Below is a small trained network, with its code and all its weights. Each question gives an input and a class and asks what happens when units are switched off, that is, made to give their printed mean instead of their output.

import numpy as np


def w(rows, s, z=0):
    codes = np.array(rows[::2]) - 128.0
    scale = np.full(codes.shape[1], s)
    scale[-1] = z or s
    return codes * scale


def norm(h):
    return h / np.sqrt((h * h).mean(-1, keepdims=True) + 1e-5)


def f(y):
    return np.maximum(y, 0)


def log_softmax(a):
    a = a - a.max(-1, keepdims=True)
    return a - np.log(np.exp(a).sum(-1, keepdims=True))


def net(x, mask):
    res = np.array(x, float).reshape(1, 6) / 4 @ E
    u = 0
    for l in range(2):
        y = f(norm(res) @ A[l][:, :-1].T + A[l][:, -1])
        res = res + np.where(mask[u : u + 14], y, B[l][:, -1]) @ B[l][:, :-1]
        u += 14
    return log_softmax(norm(res)[-1] @ U[:, :-1].T + U[:, -1])


A, B = {}, {}
E = w([
[96,36,254,73,204],'x0',
[128,130,128,129,129],'x1',
[25,109,24,80,146],'x2',
[128,129,133,126,131],'x3',
[209,72,83,23,87],'x4',
[176,85,59,148,226],'x5',
],0.0056)
A[0] = w([
[60,153,120,253,118,158],'L0N1',
[135,162,199,112,15,113],'L0N2',
[43,109,114,107,66,38],'L0N3',
[65,178,167,82,41,1],'L0N4',
[59,47,190,111,164,35],'L0N5',
[191,124,95,40,74,182],'L0N6',
[71,110,46,112,175,127],'L0N7',
[155,145,129,94,200,145],'L0N8',
[141,169,130,147,175,132],'L0N9',
[49,139,107,97,89,106],'L0N10',
[56,137,160,76,59,63],'L0N11',
[110,242,55,110,83,132],'L0N12',
[60,73,148,80,138,97],'L0N13',
[45,145,132,64,120,157],'L0N14',
],0.011,0.0048)
B[0] = w([
[95,57,121,47,99,253],'L0N1',
[109,124,145,229,216,237],'L0N2',
[184,92,86,166,176,168],'L0N3',
[86,146,122,201,219,174],'L0N4',
[171,164,137,2,148,202],'L0N5',
[37,85,161,114,123,253],'L0N6',
[219,60,149,173,99,215],'L0N7',
[147,102,116,200,135,176],'L0N8',
[128,91,144,143,138,170],'L0N9',
[121,90,137,238,84,187],'L0N10',
[111,191,137,182,218,179],'L0N11',
[136,217,182,62,119,244],'L0N12',
[167,230,166,115,88,190],'L0N13',
[126,118,189,196,112,203],'L0N14',
],0.0088,0.0064)
A[1] = w([
[122,111,122,151,74,35],'L1N1',
[113,170,92,108,120,28],'L1N2',
[89,198,113,115,129,31],'L1N3',
[31,103,98,104,191,106],'L1N4',
[113,61,51,153,191,57],'L1N5',
[183,89,149,202,97,133],'L1N6',
[75,146,74,56,133,5],'L1N7',
[29,77,156,104,119,83],'L1N8',
[95,216,15,180,43,213],'L1N9',
[134,138,211,160,165,203],'L1N10',
[143,165,178,94,251,110],'L1N11',
[155,121,164,31,106,253],'L1N12',
[28,79,122,81,146,44],'L1N13',
[230,104,53,110,239,140],'L1N14',
],0.011,0.0033)
B[1] = w([
[134,90,101,216,86,138],'L1N1',
[146,166,246,65,110,131],'L1N2',
[143,203,193,76,143,138],'L1N3',
[18,77,182,160,25,154],'L1N4',
[56,210,221,191,150,148],'L1N5',
[152,83,55,181,79,190],'L1N6',
[68,119,172,191,109,134],'L1N7',
[49,129,102,75,103,174],'L1N8',
[254,116,184,33,178,158],'L1N9',
[168,80,51,97,97,246],'L1N10',
[172,176,65,131,84,207],'L1N11',
[103,221,107,147,52,192],'L1N12',
[52,63,100,48,67,154],'L1N13',
[16,180,200,181,186,173],'L1N14',
],0.0075,0.011)
U = w([
[207,212,158,56,153,109],'0',
[130,156,101,161,111,239],'1',
[83,170,146,199,218,84],'2',
[132,154,96,159,95,194],'3',
[198,95,80,183,96,81],'4',
[76,115,101,93,98,73],'5',
[115,174,7,122,172,1],'6',
],0.015,0.0083)

Each question gives the input, the list of numbers given to net, and the class t.
The units are the neurons (one row each of A and B). Each row of codes is followed by its name. A weight is (code - 128) times the scale printed after its matrix; where a second scale follows, it is the last column's (A, B and U).
mask holds one flag per neuron, layer by layer. A switched-off neuron (its flag False) gives its mean, the last column of its row in B, instead of its output. The means were averaged over made-up inputs and are rounded, as every weight is.
A unit's drop is (log p(t) with every unit on - log p(t) with that unit switched off) / (log p(t) with every unit on - log p(t) with every unit switched off).
The circuit of an input: a set's keep is (log p(t) with only the set's units on - log p(t) with every unit switched off) / (log p(t) with every unit on - log p(t) with every unit switched off). Starting from the 12 units with the biggest drops (on a tie, the unit counted first), units are removed one at a time, each time the one whose removal leaves the highest keep (on an exact tie, the one counted first), for as long as the keep stays at least 0.8.
units of the circuit, in order: the units of the circuit, biggest drop first
k most important neurons: the k neurons with the biggest drops, biggest first
k most important neurons of layer l: the k neurons of layer l with the biggest drops, biggest first
input [8,4,-5,7,-6,-8], class 0: 2 most important neurons of layer 0 -> [L0N5, L0N6]
input [-6,-4,0,0,-6,7], class 2: 4 most important neurons -> [L0N6, L0N13, L1N14, L0N14]
input [-8,4,2,-7,6,0], class 0: units of the circuit, in order -> [L1N9]
input [-5,4,8,5,-3,6], class 4: 3 most important neurons -> [L0N7, L0N2, L0N5]
input [-1,2,6,5,5,-2], class 4: units of the circuit, in order -> [L0N7, L0N3]
input [5,-4,-2,-4,-6,-7], class 2: 3 most important neurons of layer 1 -> [L1N12, L1N6, L1N13]
input [-6,4,-5,0,4,4], class 0: 2 most important neurons -> [L0N7, L0N1]
input [-1,-2,5,3,5,8], class 2: 2 most important neurons -> [L1N14, L1N5]
input [6,0,-6,-1,-7,-4], class 5: 2 most important neurons -> [L0N1, L0N12]
input [-6,-5,4,2,-1,-2], class 0: 2 most important neurons -> [L0N12, L1N9]
input [-7,1,8,-2,1,-1], class 4: 3 most important neurons -> [L0N7, L0N10, L0N5]
input [4,-2,-8,-2,-7,1], class 4: 2 most important neurons -> [L0N6, L0N12]
input [4,3,-3,1,1,-7], class 2: 2 most important neurons of layer 0 -> [L0N2, L0N4]
input [-6,5,5,2,-1,-6], class 0: 2 most important neurons -> [L0N12, L1N9]
input [-1,-5,1,-3,-6,2], class 5: units of the circuit, in order -> [L0N1]
input [-6,7,5,-6,-2,8], class 2: 3 most important neurons -> [L1N14, L0N7, L0N13]
input [4,5,-4,3,7,-2], class 5: 2 most important neurons -> [L0N6, L0N7]
input [-1,2,-8,0,1,-4], class 4: 2 most important neurons -> [L1N10, L1N14]
input [-6,-6,2,1,4,0], class 0: 2 most important neurons -> [L0N12, L0N1]
input [5,5,-5,-2,2,-6], class 2: units of the circuit, in order -> [L0N2]
input [-6,1,-3,-4,8,8], class 2: 2 most important neurons -> [L1N14, L0N1]
input [-7,0,-7,4,4,8], class 2: 2 most important neurons of layer 1 -> [L1N14, L1N10]
input [-7,-4,1,0,2,7], class 0: 3 most important neurons -> [L0N12, L0N2, L1N9]
input [8,3,1,6,3,-1], class 0: 2 most important neurons of layer 0 -> [L0N5, L0N13]
input [-7,4,-2,-1,7,5], class 0: 2 most important neurons of layer 0 -> [L0N1, L0N5]
input [7,0,3,4,-8,0], class 5: 2 most important neurons of layer 0 -> [L0N1, L0N12]
input [-2,3,-2,-2,7,-2], class 5: units of the circuit, in order -> [L0N6]
input [-1,1,4,-3,-7,4], class 5: 2 most important neurons of layer 0 -> [L0N1, L0N2]
input [-4,-4,6,3,1,-1], class 4: 2 most important neurons of layer 0 -> [L0N7, L0N10]
